B:
0: [ 175   64 -153  -50  235  406 -255  141  555  179 -307  295    5  -99
  147   44  170   -7  -40  347  -30  145 -108 -398  -33 -153   31  -18
 -181 -285  294   96]
1: [-384 -237   47   11  115 -189  163  209 -220  -14  117 -243  167 -164
 -386  -54  -18  164  -85 -257 -364  -23  190  320   71  106  183  -74
  229   55 -322 -143]
2: [ 110   49  -83  -16   80  487 -137  -37  450  168 -299  319   67   65
  216   33  165  -55 -173  220   11  200  -42 -324   58  -64   21   40
 -252 -212  194  110]
3: [-150  160 -153 -123  187 -108  -99  -70  442  134  -81   67   57 -176
 -329   56 -192  107   19  245  -43  -45  -11 -133 -216 -435  -96 -158
    4  -65 -120 -127]
4: [-238 -221  -49   18   53 -259  188  313 -203  -80  103 -263   -1 -138
 -261   60  106  161  -33 -349 -272  -35  233  181  142  124  177   44
  191  103 -225 -103]
5: [  58  -50  -50  -69  174  359 -212  -92  365   53 -111  308   19   24
  196   80  105  -27 -129  213   78  207   34 -274  -79  -14  -26   77
 -360 -247    7   90]
6: [-327  -93   44  123  185 -217  148   26 -105  -37  186 -236  133 -100
 -453 -150  -43  191   24 -157 -337  -61  278  302  -42  -69   80 -169
  216  182 -425 -182]
7: [  -5  -14  -27  -62   -7  424  -93  -98  339   66 -165  299  110   95
  222   67  129  -73 -247   92   21  247   -4 -175   14   14   15   62
 -337 -187   45  109]
8: [ -21   77   43  -76  -98  457  -78   15  261   64 -174  126  141  227
  365   35  224 -120 -322  135    1  253    2 -146  127   -1  -38   97
 -335  -52  101  130]
9: [-268 -142   76   54  -97   25  203  243 -308  -73  177 -268  171  -50
 -171 -140  106   77 -149 -372 -397  -27  149  414   94   64  204  -26
  205  219 -205  -99]
10: [ -25 -179  -51  -71 -174  160  -25  267 -243 -192  158  -77  -30 -145
   30   -4  119  -34   57 -445 -164   94   91  185  -43   72  196   94
   15   86  -79   52]
11: [ 250   90 -215   -6  167  391 -202  268  494  274 -429  229  -62 -133
   94   10  214   24   51  313 -109   21 -185 -449   75 -152   85    1
   53 -216  442   99]
12: [  90 -155  -68  -55   26  277   -5  102  -73   -1  -13   22  -68   37
  256  107  116   -7 -177 -177   79   67  193 -155  157   24  110  300
 -197  -29    8  -21]
13: [   8   31   13 -126   23  320 -149   88  143  -81   34    5   64  101
  315   71  128  -95 -198   31   80  240  159  -96   -5 -123  -41  122
 -389  -19  -29   50]
14: [  74 -242  -37  -18  -42  237   14  272 -345  -98  173 -103  -87  -91
  159  -23  154   26  -57 -365 -127  -49  142  102   72   91  217  266
   17   91  -26  -32]
15: [  60   17  -31  -80   28  268  -86    5  207  -76   89  105  -18  119
  330  107  179  -43 -254   41   86  142  130 -131  -39  -99  -46  180
 -408  -20  -23   23]
16: [  10   90  -17  -94  -37  287 -120  -16  351  -65    5  164   42  148
  312  105  212  -81 -253  122   55  228   46 -135  -62  -86  -90   80
 -431  -52    6   99]
17: [-234 -227   27  100  -18 -101  142   28 -293 -105  247 -109   26 -112
 -312 -129   36  147   41 -340 -336 -101  159  344  -71  135  162  -25
  230  174 -367  -84]
18: [ -52  -47   59 -134  -55  362  -43   19   78    9   28   84   97  181
  388   86  165  -67 -422   60   30  137   39  -48   72   27  -15  231
 -374  -50   -3   36]
19: [ -94  135 -142 -232  167   33 -201  148  331  288 -241   -1   57 -213
 -212   40 -186   84    4  394  -70 -136 -198 -233 -104 -403  -67  -57
  140 -126  116  -94]
20: [ 270  192 -306    5 -169  307 -168  130  502  279 -495  335 -178 -134
  -52  -16  197   10  263  217 -151  -89 -396 -437  -27 -147   48  -58
  276  -80  460  204]
21: [-269 -244   57  -25   91  -95   79  306 -306  -74  164 -291   89 -121
 -176  -35   66  114  -75 -257 -290   -7  205  266   88  126  165   41
  142   86 -251  -97]
22: [  22  -44   -2  -37  -98  408   23  -68   78   35  -67  142   53  185
  319   60  151  -69 -314  -75   54  143  101 -111  139   29   37  221
 -295  -21   11   42]
23: [  46  -16  -80  -63 -135  257   36   35   87  -40  -28   72  -25  109
  262  127  157  -57 -218 -180   74  138  132 -123  108  -37   41  213
 -263   25   18   34]
24: [ 179  169  -86   72  -91  448  -57  -81  396  143 -334  220  -33  249
  302   16  278  -72 -110  173   52  170   20 -379  173  -56  -57   94
 -201    7  195  158]
25: [ -47  190 -172 -137  230 -115 -157   59  397  191 -134  -34  -42 -153
 -235   61 -135  130   76  367   -6 -133  -26 -266 -142 -454 -133  -65
   69  -23   -5 -123]
26: [ -47  -51  -73 -170 -112  202   32  185  105  -54   -6   25   51   33
  262  200  138  -64 -332 -181   34  173   87  -56  107  -41   72  203
 -308  -59   51    9]
27: [-409   14   66    0  135 -199  106  -88  108   -1  162 -135  217  -19
 -360  -61  -89  144 -165   34 -247   -1  172  262 -114 -162  -43 -182
   19  104 -412 -166]
28: [ 186  263 -299 -124 -176  183 -249   85  373  326 -463  171 -175 -204
 -216  -48  -74   21  389  285  -82 -209 -410 -411 -122 -376  -47  -76
  405    9  345  116]
29: [ 137   63  -25   55  -58  492  -89 -220  302   71 -105  329   -2  195
  291  -38  205  -58 -168  139   21  120  -10 -200  -29  -21  -37  103
 -277  -31   51  118]
30: [ -12  234  -90  -53   37  132 -163 -150  272  212  -99   67    3  -48
 -193 -137 -141   74  104  346  -86 -192 -146 -128 -224 -431 -137  -98
  158  104  -26  -61]
31: [ 237  204 -288 -130  124  125 -370  141  355  303 -355   95 -227 -277
 -214  -47 -115   83  451  425  -18 -236 -275 -477 -191 -449  -75  -50
  337  -50  275   31]
32: [  28 -157  -60 -106 -105  163  -60  298 -201 -155  113 -108  -78  -84
  156   64  146  -33    0 -329  -63   86  128   43   30   51  141  193
  -71   58  -26   46]
33: [-203  113  -63    2   44  -65   81 -270  264  192 -111   67   63   57
 -270   -1 -126  126 -107  174  -58 -104   46  -86  -30 -233 -107  -50
   58   66 -219 -117]
34: [ 145   52  -77   43  -40  447  -57 -150  360  208 -336  322  -40  213
  279   43  233  -28 -171  217   52  100  -47 -389  158   56  -30  154
 -191 -104  170  144]
35: [ 178  102 -181    8  106  410  -78  104  562  218 -379  299   17    6
  187   88  227  -11 -172  224  -21  136  -75 -408  126 -130   57   40
 -175 -217  344   78]
36: [-288 -150   49  108   47  -52  204  126 -223  -81  282 -188  181 -153
 -345 -190   13  152  -98 -338 -439  -91  173  471  -67  -35  206 -125
  225  192 -317 -183]
37: [-102 -180  -13   82  -16   58  101  204 -282 -149  242 -161   32 -157
 -171 -132   91   79   44 -426 -311  -26  194  322  -38   21  226   -2
  162  176 -208  -81]
38: [-322   71   26   28   99 -189  209 -172  171  148  -24 -117  123  169
 -207   38  -28  165 -298  152  -99  -82  192    6  126 -140 -116    4
   -6  134 -301 -175]
39: [ -36  177 -142  -45   24   78  -62 -154  295  243 -160  116    0  -80
 -247  -64 -150   99   47  251  -82 -194 -135 -155 -142 -373  -76  -68
  173   45  -13  -84]
40: [-100 -282  -23 -109  -67   90    7  390 -329  -99   63 -181   -7 -144
   28   55  116   11  -33 -385 -169   66  124  123  134  184  225  178
   64    9  -61   13]
41: [-290  -57   43  158  229 -204  184   20  -96    7  141 -286  121  -37
 -410 -148  -29  207  -15 -117 -298  -80  349  233   50 -115   63 -130
  213  219 -401 -221]
42: [  70 -155  -29  -13 -210  310   21  164 -293 -103   98  -46  -64    4
  197  -38  163  -41  -43 -382 -103   18   95   93   72   86  171  224
   -3  143  -14   46]
43: [ 194  107 -184  -31  107  391 -277   78  581  184 -396  344  -47  -83
   81   28  177  -30  115  324  -35  164 -169 -439  -51 -114    0  -69
  -92 -248  297  185]
44: [ -42 -126  -40  -24 -246  100    8  204 -239 -211  177  -94  -54  -86
   -5  -38  150  -24  103 -442 -195   66   86  219  -66   78  150   62
   61  176 -130   75]
45: [-229   46   -1   79  225  -50  178 -220  178  150   51  -32  143   66
 -236  -43 -100  176 -276  115 -113 -114  223   42   18 -255  -40  -25
  -21   90 -291 -251]
46: [-270 -177   68   17  103    3  127  351 -271  -80  221 -310  207 -169
 -212 -134   49  102 -141 -306 -398   -4  201  407   43  -18  227  -66
  162  127 -206 -160]
47: [ 169  225 -273 -127 -121  154 -254  -37  370  280 -264  258 -182 -220
 -211  -62 -104   63  302  329  -94 -297 -440 -305 -292 -391  -73  -58
  329   -2  240   60]
48: [ 288  162 -262   37  -56  377 -189  104  514  222 -360  364 -137 -138
   10  -50  216   15  183  233 -159  -64 -331 -369  -99 -169   60  -62
  152 -109  411  162]
49: [ -16   -3   84  -75   -2  454  -87   -3  130   58  -56   89  119  231
  405   17  199  -78 -373  162   17  174   54 -110  107   26  -39  183
 -358  -47   33   68]
50: [-379  -55  100   66  209 -205  180  118 -102   17  194 -325  200  -31
 -333 -121   -8  199 -191  -33 -345  -96  249  318   41 -103   48 -108
  161  188 -360 -234]
51: [ -99 -218  -29 -151 -218  184   32  302 -230 -131  153  -34   38 -119
  127   68  134  -33 -188 -397 -182   54  -23  217    6  135  208  180
  -51    5   -9   32]
52: [-324 -184  115   92  224 -135  171  224 -316   41  136 -397  151  -42
 -289 -153   31  197 -119 -127 -361 -109  294  286  175   47  132  -16
  266  184 -317 -207]
53: [-325   91   40  -10  248 -239  119  -10  183   74   80 -236  148   82
 -206   28  -27  170 -266  198 -120  -44  260   52   46 -245 -121  -51
  -60  125 -312 -219]
54: [-103  183 -124   62   84 -114   97 -191  305  185 -179  -24  -18   72
 -265   17  -73  136   -1  149   -9  -90  163 -208   66 -316 -114  -45
   88  138 -161 -128]
55: [-348   40  125   98  114 -154  115  -12  -90   -6  177 -309  173   65
 -319 -191   -7  150  -65   17 -315  -68  242  301  -19 -132  -41 -158
  166  287 -411 -159]
56: [-262 -119  -13   64  161 -222  150  266 -129 -118  246 -287   97 -194
 -355  -74   37  169  -18 -283 -352  -44  265  329  -31  -88  158 -116
  176  160 -295 -189]
57: [-313  -22   78  142  203  -74  190  -57  -63   30  205 -203  219  -32
 -372 -206  -70  181 -149  -75 -337 -102  261  336  -38 -189   68 -158
  156  204 -386 -251]
58: [-155 -192   60  -23  150  -14  -49  358 -330 -143  234 -344   41 -142
 -109 -103   77   82   60 -219 -257   15  250  244   -1   18  137   24
  114  139 -234  -83]
59: [ 173  112  -60   65    9  561  -78 -123  386  120 -156  317   55  132
  276  -65  202  -56 -204  161  -24  119  -23 -208   -4 -137   14   52
 -253  -62  165   72]
60: [ -95  197 -121 -112   14  -70 -104 -103  317  224 -183   30  -48   -6
 -199   27 -101   98   45  355  -23 -165 -124 -235  -99 -313 -176  -27
  122   52  -44  -39]
61: [-319 -127   52  141  178 -196  288  155 -214   72   94 -346  144  -26
 -348 -117   33  222 -163 -177 -361 -144  301  263  210   -9  138  -31
  284  214 -302 -243]
62: [ -61  -93   37 -167  119  345 -134   83  172   34  -62   95  118   88
  322  129  119  -62 -348  136   66  232   93 -157   84   25   -1  178
 -404 -196    5   39]
63: [ 136  202 -237 -137  -85  224 -221   68  310  341 -330  174  -97 -214
 -178  -78 -103   56  212  331 -127 -279 -417 -293 -165 -384  -22  -40
  353  -25  304   26]
64: [-211 -218   42  111   60   18  157  161 -323  -58  189 -207  114 -137
 -276 -174   28  126  -13 -366 -363  -59  224  355   37   55  231  -39
  244  162 -276 -137]
65: [ 213  151 -291 -108 -118  203 -259   13  296  377 -448  257 -230 -212
 -206  -47  -82   70  378  331  -74 -302 -448 -448 -128 -258  -28   14
  438  -55  324  105]
66: [ 151  172 -159   -8 -170  383 -127  -28  561  189 -370  396  -50   83
  173   38  283  -46  -54  272  -82   84 -295 -353  -11  -21  -38  -11
  -82 -120  317  231]
67: [  43    1  -89  -79   78  410 -112   16  448  188 -344  302   82   51
  208  120  148  -49 -237  210   31  223  -53 -353  122    1   31   76
 -269 -278  198  110]
68: [-193 -124   18  -67 -130  -26   28  327 -226 -193  241 -224   57 -128
  -87  -42  135   27  -19 -337 -301   38   80  335  -66   44  138  -10
   84  160 -167   -4]
69: [-407  -80   90   68  123 -246  153  -21 -102   18  126 -240  148   -3
 -399 -102  -36  184  -65  -45 -305  -69  215  262   15    2    9 -123
  198  174 -434 -149]
70: [ -35   16   30 -143 -131  275  -83   -1  119  -77   85   80   31  174
  361  104  179  -79 -307   33   54  148   31  -42  -30  -17  -70  191
 -385   14  -42   74]
71: [-282  194   57   -8  147 -233   32  -85  201   65   -7 -268   76  197
 -169    7   -7  122 -105  282  -41    2  259  -56   52 -247 -236  -66
  -41  217 -330 -117]

[ 180  -68  182   28  -62  126   15  -32 -114 -164   56   32  -77   82
  -21  -55  276   27  225   -2  104 -149 -159  -46   61  -64] -> 48
[-142  -37  -29   95  -37  -16 -107 -112  -92  -65    1   56   57   71
  123   43  111  -23   42  -57  -57 -172  -35    4  -62 -131] -> 42
[   7   15   15  -18  -16  193 -108   -6  -72  -86  -49  241 -153   17
 -132   65   67  -77  164 -121   15  -42  -55  216  106   22] -> 35
[-196  -61  -81  -13  -47    8 -103   30  -43   20  -44  152   29  -30
  141   53  -38   -8   12  -22 -152   -7  -77  -35   19 -107] -> 64
[ -95   16  -40    5 -102   97  -67  -19  -95  -63   27  146   41   12
   83   70   21 -117  -47 -108  -25  -33  -27   51   44   12] -> 10
[ 114  540 -213 -543 -272  344 -105  441  -57  -45 -495  673 -411 -181
 -609  334 -123 -521  358 -195  251  322 -335  694  551  253] -> 11
[-153 -184   28    2 -144  -98    8  136  177  -49 -215   21  102  -99
 -100  284 -182 -243   25  -12   83   25    4   29   79   11] -> 65
[-136  -55  -47   34  -91   66 -104   43 -126  -13  -86  159   45  -22
   11  147  -11 -154   71 -140   52 -126  -20  160   11  -15] -> 54
[ -40  -20   26  141   61   16 -101 -268  -97 -132   98   79  -80  102
  200  -77  267  158   29    0 -240 -206  -12  -92 -114 -186] -> 59
[-231  171   31 -117  -13   33  -25  -58   92 -132   13 -104  102  155
  -16   -4   80   23  -98 -138  -25    1  -64  -99    1  -80] -> 21
[ -18  -23  131   58  -12  109  -58 -145  -95 -184   95  -71   67  135
   58  -66  220   89   18 -136   33 -203  -14 -104  -86  -16] -> 20
[-134   45  185   49  102  111   41 -119    8 -109  111   46 -116   73
  138  -55  202  153 -120 -163 -201 -102  156  -80  -72 -115] -> 56
[ -74   77   33  -75 -116  -52  -63   15  101 -137 -152   25   -7   60
  -78   76   68  -76  148   -6   63    5 -117  -22  107  -45] -> 18
[-106  192   16    4   89   28 -167 -441 -131 -280  264 -297  200  391
  235 -353  458  405  -57  -50 -164 -277 -219 -420 -247 -213] -> 39
[-133   -1  -13   54    0   44  -42  -91  -51  -58   31   85   -1   57
   67   63   95  -44  -12  -75  -92 -105  -23   53  -17 -135] -> 41
[ -26  114  162    4  -58  -28    9 -146   45 -236   25 -138   37  174
   45  -49  275   57   24  -58   42 -133  -39 -166  -24  -89] -> 70
[ -95  -13  105   19  -45  -20  -10  -11   68  -87  -30   28  -40   67
   34   28  104   -3   98  -23  -12  -29  -26  -47   65 -117] -> 50
[-256  -40  -18  100    2  -27 -157 -133   -1  -60   -7  110   17   30
  221    4   24   88  -77 -100 -212  -80  132  -81  -89  -55] -> 9
[-164  236  -61 -149  -65  113 -150   11 -116  -43   20  174  -48  110
  135 -130  134   91   72 -105  -92   52 -156  -47  103  -72] -> 46
[-263 -117  -55 -217 -247   36  -65  504    0  175 -243  256   88 -197
   40  161 -337 -202  134  -74  116  244 -137   21  271   75] -> 67
[  30  -58  167    2  -91   41  -12  -25    1 -196  -24  -62   50   53
    9   -4  155   30   66  -67   83 -121  -37 -150   -9   30] -> 66
[-105   17   66  -50    9   24   84  -89  150 -151   45  -96   58   67
  -32   75   63  -26 -161  -28 -111   10  -55 -124   -3 -102] -> 5
[ -70  -87   24  118  -36   71 -121 -107 -144  -83   52   47   55   96
   74    3  137  -11  100 -103   34 -202  -37   40  -48  -63] -> 23
[-103 -235   51  194   34  -12  -32 -114   17  -44   34  -28   48   83
  -38  132   58  -95  113  -15   27 -182  -23   99  -32 -182] -> 12
[-228   53  -29  -24  -25   64  -92 -102   18 -100   77  -97  182  169
   -7    7   30  -35  -78 -145   33  -43  -74  -34  -18  -49] -> 40
[  -6  -87  -60  -35 -335   54 -134  218 -252   21   -4   93  222   54
   98    5    2 -225  292  -19  358  -13 -322   12  215   32] -> 28
[ 182 -535   62  473 -120   -5    7 -212    9 -120   90  124   30  -64
  -48  344  -44 -415   79   80  120 -182  130  269   40   25] -> 44
[-111 -404  179  382   13 -103   -2 -269  193 -116  249 -217  169  193
  115   25   41  -32    3   66   29  -84  115 -137  -19 -149] -> 19
[  -5  -77  254  166  -21    2   85 -153   17 -178  150 -100    8  123
  166  -37  259   55  -37  -60   -9 -160  104 -163  -47 -112] -> 16
[ -15 -550  177  528  111  -66   35 -334   33  -73  252  -35   16   34
  242   96  113    4  -42   83 -191 -274  232  -56 -170 -224] -> 37
[-119  -99   19  258   -9   11 -106 -257 -163 -101  153  -25  118  156
  190   11  202  -23   -4 -114  -11 -300   57   29 -143 -137] -> 24
[-329   19  -36  195  200  -52 -160 -490   89 -205  105 -111   83  176
  175   -9  154  213 -299 -145 -391 -263  228 -135 -342 -149] -> 22
[ -25 -768  366  846  166 -198  218 -547  255 -146  454 -351  145  189
  188  217  144 -161 -163  112  -45 -358  440  -23 -219 -337] -> 31
[-107  -78   87   92  -15   95 -124  -94  -61 -102   72   26   40  113
   67  -50  104   57   74 -132   28 -120   23  -24  -17   -7] -> 26
[  39 -325  335  365   72  -70  160 -205  130 -152  124  -91  -95   58
   78  118  221  -28   26   20  -44 -234  233  -29  -72 -206] -> 15
[ -46 -232  109  168  -50  -45   -9 -151   82 -142  116  -91  119   68
  144   12   64   15  -47   45  -58  -65   15 -211  -33  -62] -> 27
